Below is a small trained network, with its code and all its weights. Each question gives an input and a class and asks what happens when units are switched off, that is, made to give their printed mean instead of their output.

import numpy as np


def w(rows, s, z=0):
    codes = np.array(rows[::2]) - 128.0
    scale = np.full(codes.shape[1], s)
    scale[-1] = z or s
    return codes * scale


def f(y):
    return np.maximum(y, 0)


def log_softmax(a):
    a = a - a.max(-1, keepdims=True)
    return a - np.log(np.exp(a).sum(-1, keepdims=True))


def net(x, mask):
    res = np.array(x, float).reshape(1, 8) / 4 @ E
    y = f(res @ A[0][:, :-1].T + A[0][:, -1])
    res = res + np.where(mask, y, B[0][:, -1]) @ B[0][:, :-1]
    return log_softmax(res[-1] @ U[:, :-1].T + U[:, -1])


A, B = {}, {}
E = w([
[133,137,132,99,95,128,136,129,127,111,140],'x0',
[157,121,118,137,149,119,110,148,129,132,125],'x1',
[229,67,85,58,108,43,56,120,80,132,157],'x2',
[132,127,134,84,97,126,143,140,110,103,138],'x3',
[136,144,148,140,158,128,133,132,147,164,107],'x4',
[110,150,69,117,154,143,135,97,94,112,137],'x5',
[67,46,39,39,103,216,69,176,254,165,63],'x6',
[21,219,159,56,244,26,56,173,200,33,198],'x7',
],0.0042)
A[0] = w([
[177,65,68,153,45,216,207,41,34,187,36,147],'N0',
[206,98,118,156,150,55,54,128,59,117,185,196],'N1',
[38,234,69,58,212,78,47,101,130,77,187,65],'N2',
[235,60,60,22,91,23,54,148,65,132,204,203],'N3',
[64,218,188,65,225,32,39,144,208,65,206,2],'N4',
[92,86,33,63,87,190,32,160,193,124,103,50],'N5',
[146,208,240,236,142,13,154,103,10,106,197,8],'N6',
[170,193,225,215,163,46,192,85,2,65,188,8],'N7',
[86,182,151,68,213,62,62,155,201,86,169,61],'N8',
],0.0043,0.0019)
B[0] = w([
[201,161,216,219,110,56,90,71,69,64,116,254],'N0',
[45,226,100,45,168,75,156,182,142,67,181,203],'N1',
[205,47,196,199,80,110,84,101,106,117,170,227],'N2',
[73,222,180,139,217,100,177,80,253,114,197,234],'N3',
[237,81,187,165,37,131,62,64,38,113,53,250],'N4',
[21,100,52,77,114,194,139,149,122,94,64,196],'N5',
[46,83,29,45,132,152,146,173,103,197,53,239],'N6',
[76,49,12,16,148,149,155,188,138,184,36,237],'N7',
[187,91,147,132,53,94,80,88,63,125,112,223],'N8',
],0.0049,0.0046)
U = w([
[135,82,144,153,122,115,105,117,100,125,129,252],'0',
[236,56,203,213,33,112,72,41,14,99,68,46],'1',
[29,53,1,9,146,169,145,187,112,170,11,99],'2',
[90,182,169,142,171,116,123,106,129,133,186,217],'3',
[86,184,155,175,162,138,147,88,128,106,197,185],'4',
[97,162,156,194,172,136,137,142,132,113,176,144],'5',
[106,179,172,155,164,139,166,145,133,109,179,117],'6',
[56,230,194,132,194,103,181,72,190,78,215,58],'7',
],0.0038,0.0032)

Each question gives the input, the list of numbers given to net, and the class t.
The units are the neurons (one row each of A and B). Each row of codes is followed by its name. A weight is (code - 128) times the scale printed after its matrix; where a second scale follows, it is the last column's (A, B and U).
mask holds one flag per neuron, in row order. A switched-off neuron (its flag False) gives its mean, the last column of its row in B, instead of its output. The means were averaged over made-up inputs and are rounded, as every weight is.
A unit's drop is (log p(t) with every unit on - log p(t) with that unit switched off) / (log p(t) with every unit on - log p(t) with every unit switched off).
The circuit of an input: a set's keep is (log p(t) with only the set's units on - log p(t) with every unit switched off) / (log p(t) with every unit on - log p(t) with every unit switched off). Starting from all 9 units, units are removed one at a time, each time the one whose removal leaves the highest keep (on an exact tie, the one counted first), for as long as the keep stays at least 0.8.
circuit, biggest first: the units of the circuit, biggest drop first
unit that matters most: the unit with the biggest drop
k most important neurons: the k neurons with the biggest drops, biggest first
drop when u is switched off: that unit's drop, to one decimal
input [-8,-5,-7,-5,-4,7,1,8], class 1: circuit, biggest first => [N4 N2 N8]
input [5,3,8,-5,6,4,-2,-6], class 7: unit that matters most => N3
input [2,-1,0,0,-5,-2,-5,1], class 2: 3 most important neurons => [N7 N6 N0]
input [8,-7,7,7,6,0,0,-7], class 4: circuit, biggest first => [N3 N4]
input [7,-6,-4,6,0,-5,-7,7], class 1: 3 most important neurons => [N4 N2 N8]
input [0,6,-1,-8,7,-4,-1,8], class 1: circuit, biggest first => [N4 N8]
input [-6,-2,-2,-2,-3,6,8,8], class 1: 3 most important neurons => [N4 N2 N8]
input [-2,-5,7,7,0,3,-1,-6], class 3: circuit, biggest first => [N3 N4]
input [-7,-2,3,-1,1,5,4,7], class 1: circuit, biggest first => [N4 N2]
input [-8,-3,-2,7,-7,-1,-8,-3], class 2: circuit, biggest first => [N7 N6]
input [4,0,-6,2,2,6,7,8], class 1: circuit, biggest first => [N4 N2 N8]
input [-2,7,-6,-1,-4,-4,8,8], class 1: 3 most important neurons => [N4 N8 N2]
input [-7,-7,5,1,4,3,-5,8], class 1: drop when N2 is switched off => 0.4
input [5,-6,-7,2,8,4,8,-8], class 1: circuit, biggest first => [N0]
input [4,0,-7,-1,6,-4,-2,8], class 1: drop when N3 is switched off => 0.1
input [8,-8,-4,7,-8,7,6,-8], class 1: drop when N7 is switched off => 0.2
input [-3,-5,-1,1,-5,-2,-6,1], class 2: drop when N7 is switched off => 0.3
